| -7.340 | -3.328 |  1.979 | -8.813 | -> Z_56
| -7.402 | -3.519 |  0.979 | -6.965 | -> Z_721
| -0.955 | -0.031 | -0.527 | -0.724 | -> Z_296
| -2.042 |  1.160 |  0.007 | -0.052 | -> Z_167
| -6.948 |  0.980 |  1.307 | -7.468 | -> Z_798
| 2.656 | 0.566 | 0.804 | 1.979 | -> Z_566
| -1.905 |  0.526 | -0.910 |  0.403 | -> Z_232
| -2.733 |  0.324 | -0.611 | -0.047 | -> Z_893
loc: | 0.979 | => Z_721, 3
loc: | 0.566 | => Z_566, 2

|  4.574 | -3.876 |  6.026 | -1.381 | -3.212 | -6.581 | : Z_429
| -4.241 | -8.116 | -3.472 |  0.581 | -0.445 |  7.081 | : Z_23
|  0.849 | -6.049 |  2.371 |  0.580 |  5.419 |  7.082 | : Z_438
loc: | 0.580 | => Z_438, 4
loc: | 7.082 | => Z_438, 6

| -0.627 | -1.298 |  2.598 | -2.818 | -0.835 |  2.459 | -6.474 | -4.804 |  2.838 | -6.581 | -4.662 | -0.001 | -9.169 |  1.419 | -0.962 | -2.761 | : Z_865
| -0.840 | -0.884 |  4.733 |  1.313 |  1.228 |  1.757 | -7.178 | -3.135 |  1.976 | -3.570 | -6.976 |  4.362 | -7.137 |  3.027 |  0.433 | -0.879 | : Z_608
| -0.272 | -1.595 | -4.589 | -1.335 | -2.926 | -0.705 |  3.105 | -2.300 | -0.608 |  3.761 |  2.183 | -4.879 |  2.793 | -7.937 |  0.230 |  1.132 | : Z_890
|  0.393 |  0.914 |  0.287 | -2.925 |  1.153 | -0.035 |  1.311 |  1.893 | -0.073 |  2.061 |  2.837 | -0.461 |  2.787 |  3.974 |  1.775 |  0.148 | : Z_845
|  6.461 | -2.881 |  2.060 | -0.027 |  4.015 |  0.627 |  2.169 | -1.128 |  1.460 | -1.174 | -1.137 |  0.309 | -0.745 |  0.571 |  3.104 |  1.494 | : Z_846
| -2.488 |  0.815 |  0.797 | -2.353 | -0.503 |  1.598 | -3.279 | -2.143 |  1.349 | -1.257 |  0.410 | -3.379 | -1.215 |  3.313 |  2.004 | -1.413 | : Z_410
loc: | 2.837 | => Z_845, 11
loc: | -2.926 | => Z_890, 5
loc: | 3.105 | => Z_890, 7
loc: | 2.060 | => Z_846, 3

| -1.024 | -0.432 | -0.384 |  2.431 | -0.511 | -> Z_982
|  1.225 | -0.829 | -3.205 |  4.801 | -0.196 | -> Z_950
| -0.863 | -1.458 | -1.042 |  8.951 |  2.005 | -> Z_604
|  0.601 | -0.082 | -0.636 | -1.420 | -2.777 | -> Z_632
| -1.485 | -0.429 |  1.005 | -4.284 |  3.376 | -> Z_809
| -0.635 | -0.273 |  2.446 | -0.526 |  3.925 | -> Z_196
| -0.828 | -1.561 | -1.064 |  4.221 |  7.921 | -> Z_971
|  0.374 |  0.480 | -0.429 |  5.032 | -0.430 | -> Z_161
loc: | -1.064 | => Z_971, 3
loc: | -0.829 | => Z_950, 2
loc: | -0.636 | => Z_632, 3
loc: | -0.430 | => Z_161, 5

| -1.945 |  0.542 | -4.336 | -3.536 | -5.127 |  1.093 |  4.218 |  5.263 | -3.558 | -1.376 | -3.658 | -1.401 |  1.955 |  4.988 | -2.524 |  0.687 | -1.575 |  4.270 | -0.357 |  7.204 | -1.772 | -5.999 | -0.129 | -0.362 |  0.627 |  1.767 | -5.182 |  1.996 |  3.276 |  5.014 | -2.444 | -1.644 |  2.648 | -3.400 | -4.540 |  5.154 |  1.112 | -5.731 |  0.499 |  3.128 | -1.228 |  0.959 | -0.940 |  2.175 | : Z_525
|  0.425 |  3.982 | -2.224 | -3.272 |  2.132 |  4.841 |  1.978 | -1.684 |  2.963 |  2.286 | -2.957 | -0.295 | -4.568 |  1.144 | -0.082 |  0.687 | -2.964 |  3.180 | -3.748 | -4.665 | -3.967 |  3.239 |  3.286 |  0.153 |  0.627 |  1.767 | -1.003 |  2.753 | -1.415 |  5.014 | -3.950 |  1.541 |  0.285 | -1.478 | -4.540 |  2.117 |  2.241 | -0.025 |  0.499 |  1.278 |  3.840 |  0.959 | -5.959 | -2.155 | : Z_140
| -0.760 |  0.542 |  2.185 | -3.536 | -0.288 |  1.093 |  2.618 | -0.526 | -0.763 | -3.817 | -0.153 | -1.401 | -3.481 |  2.426 | -1.303 | -1.278 | -2.686 |  3.725 |  0.490 | -1.697 | -1.040 | -0.720 |  5.848 | -1.392 | -0.397 | -0.053 | -4.137 |  1.239 |  1.400 |  1.716 | -4.703 |  2.603 |  0.758 |  0.444 | -2.916 |  2.724 |  4.498 | -5.731 | -0.309 |  2.203 |  2.826 |  0.959 | -3.808 | -0.300 | : Z_863
| -3.525 | -0.318 | -3.733 | -3.272 | -3.917 |  0.344 |  3.258 |  5.263 | -3.558 | -5.037 | -2.957 | -0.848 |  0.868 |  2.426 | -0.082 | -0.787 | -0.741 |  5.904 |  2.186 |  5.721 | -0.309 | -7.319 |  3.286 | -0.877 |  0.115 | -1.267 | -8.317 |  2.753 |  2.338 |  1.716 | -5.456 |  2.603 |  3.120 | -1.478 | -5.081 |  5.154 |  4.498 | -8.014 | -0.309 |  2.666 | -0.215 |  2.548 | -1.657 |  0.938 | : Z_894
| -0.365 |  4.842 | -1.922 | -3.007 | -3.917 |  3.342 |  1.658 | -2.842 |  0.168 | -2.596 | -0.153 | -2.507 | -3.481 |  7.550 | -7.407 |  0.195 | -2.686 |  1.001 | -2.052 | -1.697 | -1.040 | -0.720 |  0.725 | -0.362 | -1.933 |  0.553 |  1.087 | -1.033 |  2.338 |  5.014 | -1.691 | -4.830 | -0.188 | -6.282 | -3.457 |  5.154 | -3.402 | -1.166 | -3.539 |  2.666 | -1.228 | -2.220 | -4.525 |  0.319 | : Z_521
| -1.945 | -1.178 | -3.431 | -3.536 | -1.498 | -1.905 |  3.898 |  1.789 | -2.627 | -7.478 |  1.249 | -0.848 | -2.394 |  1.144 | -0.082 | -2.261 | -2.408 |  4.815 |  3.033 |  1.270 |  1.155 | -4.679 |  8.409 | -2.422 | -0.909 | -1.267 | -7.272 |  0.482 |  2.338 | -1.582 | -6.962 |  4.726 |  1.703 |  2.365 | -2.916 |  3.332 |  6.755 | -9.155 | -0.309 |  3.128 |  3.840 |  2.548 | -2.374 |  0.319 | : Z_401
| -0.365 | -0.318 | -3.431 | -5.125 | -2.707 |  0.344 |  1.658 |  0.631 | -2.627 | -5.037 | -0.854 | -5.273 |  3.043 |  8.832 | -4.966 | -2.752 | -2.686 |  1.001 |  2.186 |  2.754 |  1.155 | -0.720 |  1.578 | -4.482 | -0.909 | -1.267 | -2.048 | -1.033 |  7.029 |  5.839 |  0.568 | -1.644 |  2.175 | -2.439 |  0.332 |  2.724 |  2.241 | -4.590 | -0.309 | -0.110 | -2.242 | -4.604 | -0.940 | -3.008 | : Z_636
|  0.030 |  7.422 | -1.017 | -1.948 | -5.127 |  4.841 |  1.338 | -7.473 |  2.963 | -1.376 |  1.950 | -0.848 | -7.830 |  7.550 | -8.628 |  1.178 | -3.241 |  1.001 | -3.748 | -6.148 | -1.772 | -0.720 |  2.432 |  1.183 | -3.469 |  0.553 |  2.132 | -3.304 | -0.477 |  2.540 | -3.950 | -5.891 | -2.078 | -7.243 | -5.081 |  6.368 | -5.659 |  2.258 | -5.961 |  4.979 | -0.215 |  0.959 | -7.393 | -1.537 | : Z_581
|  0.820 |  3.122 | -3.129 | -4.331 |  5.762 |  4.091 |  3.258 |  0.631 |  3.895 |  5.947 | -5.060 |  0.258 | -3.481 | -2.699 |  3.580 |  1.669 | -3.797 |  4.270 | -4.595 | -4.665 | -6.163 |  5.878 |  4.140 |  0.668 |  2.675 |  4.195 | -2.048 |  5.025 | -2.353 |  6.663 | -3.197 |  3.664 |  0.758 |  1.404 | -4.540 | -0.312 |  5.627 | -1.166 |  4.536 |  1.278 |  6.881 |  2.548 | -5.242 | -2.155 | : Z_259
| -0.760 |  2.262 | -2.525 | -3.272 | -0.288 |  3.342 |  1.978 | -0.526 |  0.168 | -1.376 | -2.256 | -1.401 | -1.306 |  2.426 | -2.524 | -0.787 | -2.130 |  3.180 | -1.205 | -1.697 | -1.772 |  0.599 |  3.286 | -0.877 | -0.397 | -0.053 | -2.048 |  1.996 |  1.400 |  4.190 | -3.197 |  0.479 |  1.230 | -1.478 | -3.457 |  3.332 |  2.241 | -2.307 | -0.309 |  1.278 |  1.812 |  0.164 | -4.525 | -0.300 | : Z_451
| -0.760 |  0.542 | -3.733 | -4.595 | -3.917 |  1.843 |  1.978 |  2.947 | -2.627 | -2.596 | -3.658 | -4.720 |  3.043 |  8.832 | -4.966 | -1.278 | -1.853 |  1.545 |  1.338 |  4.237 | -0.309 | -2.040 | -0.983 | -2.937 | -0.397 | -0.660 | -3.093 |  0.482 |  6.091 |  6.663 |  0.568 | -2.706 |  2.648 | -4.360 | -1.834 |  3.332 |  1.112 | -4.590 | -0.309 |  0.352 | -3.256 | -3.809 | -0.940 |  2.793 | : Z_748
|  0.425 |  3.982 | -2.224 | -3.801 |  4.552 |  4.841 |  2.298 | -0.526 |  3.895 |  3.506 | -3.658 | -0.295 | -3.481 | -0.137 |  1.139 |  1.178 | -3.241 |  3.725 | -3.748 | -6.148 | -5.431 |  4.558 |  3.286 |  0.668 |  1.651 |  2.981 | -1.003 |  4.268 | -2.353 |  5.839 | -3.197 |  2.603 |  0.758 | -0.517 | -4.540 |  0.903 |  4.498 | -0.025 |  2.114 |  0.815 |  4.853 |  1.754 | -5.959 | -2.155 | : Z_62
loc: | -3.007 | => Z_521, 4
loc: | -1.948 | => Z_581, 4

